Below is a small trained network, with its code and all its weights. Each question gives an input and a class and asks what happens when units are switched off, that is, made to give their printed mean instead of their output.

import numpy as np


def w(rows, s, z=0):
    codes = np.array(rows[::2]) - 128.0
    scale = np.full(codes.shape[1], s)
    scale[-1] = z or s
    return codes * scale


def f(y):
    return y / 2 * (1 + np.tanh(0.7978845608 * (y + 0.044715 * y**3)))


def log_softmax(a):
    a = a - a.max(-1, keepdims=True)
    return a - np.log(np.exp(a).sum(-1, keepdims=True))


def net(x, mask):
    res = np.array(x, float).reshape(1, 3) / 4 @ E
    y = f(res @ A[0][:, :-1].T + A[0][:, -1])
    res = res + np.where(mask, y, B[0][:, -1]) @ B[0][:, :-1]
    return log_softmax(res[-1] @ U[:, :-1].T + U[:, -1])


A, B = {}, {}
E = w([
[101,125,130,173,163],'x0',
[242,195,165,133,254],'x1',
[152,229,40,231,5],'x2',
],0.011)
A[0] = w([
[190,239,190,143,168,224],'N0',
[13,26,43,155,2,99],'N1',
[183,95,173,138,96,138],'N2',
[218,184,92,182,211,215],'N3',
[73,55,154,186,19,146],'N4',
[80,105,205,72,154,220],'N5',
[156,210,9,188,15,30],'N6',
[65,42,162,94,141,254],'N7',
[238,135,118,169,137,11],'N8',
[121,43,128,91,190,87],'N9',
[126,218,134,224,35,69],'N10',
[164,225,71,248,42,93],'N11',
],0.0091,0.003)
B[0] = w([
[5,196,99,131,83,196],'N0',
[52,219,59,66,191,255],'N1',
[67,201,125,202,174,132],'N2',
[96,196,91,62,90,200],'N3',
[144,217,93,134,151,207],'N4',
[121,88,179,224,126,194],'N5',
[121,94,199,128,131,247],'N6',
[73,121,168,161,101,202],'N7',
[104,197,126,220,163,159],'N8',
[170,90,174,137,161,185],'N9',
[123,78,165,110,183,216],'N10',
[193,38,220,143,87,246],'N11',
],0.011,0.017)
U = w([
[96,255,112,138,126,255],'0',
[148,72,197,159,139,1],'1',
],0.015,0.0032)

Each question gives the input, the list of numbers given to net, and the class t.
The units are the neurons (one row each of A and B). Each row of codes is followed by its name. A weight is (code - 128) times the scale printed after its matrix; where a second scale follows, it is the last column's (A, B and U).
mask holds one flag per neuron, in row order. A switched-off neuron (its flag False) gives its mean, the last column of its row in B, instead of its output. The means were averaged over made-up inputs and are rounded, as every weight is.
A unit's drop is (log p(t) with every unit on - log p(t) with that unit switched off) / (log p(t) with every unit on - log p(t) with every unit switched off).
The circuit of an input: a set's keep is (log p(t) with only the set's units on - log p(t) with every unit switched off) / (log p(t) with every unit on - log p(t) with every unit switched off). Starting from all 12 units, units are removed one at a time, each time the one whose removal leaves the highest keep (on an exact tie, the one counted first), for as long as the keep stays at least 0.8.
circuit, biggest first: the units of the circuit, biggest drop first
top k neurons: the k neurons with the biggest drops, biggest first
drop when u is switched off: that unit's drop, to one decimal
input [-8,2,3], class 1: circuit, biggest first -> (N1)
input [2,-6,8], class 1: top 2 neurons -> (N11, N6)
input [8,-8,-8], class 0: top 3 neurons -> (N1, N11, N4)
input [3,4,6], class 1: top 2 neurons -> (N11, N1)
input [-3,-4,-4], class 0: top 2 neurons -> (N11, N6)
input [-4,7,-6], class 0: top 2 neurons -> (N11, N0)
input [7,3,5], class 1: top 2 neurons -> (N11, N1)
input [-7,-7,-7], class 0: drop when N1 is switched off -> 1.2
input [6,-2,8], class 1: drop when N11 is switched off -> 0.2
input [-1,-6,-3], class 0: drop when N4 is switched off -> 0.0
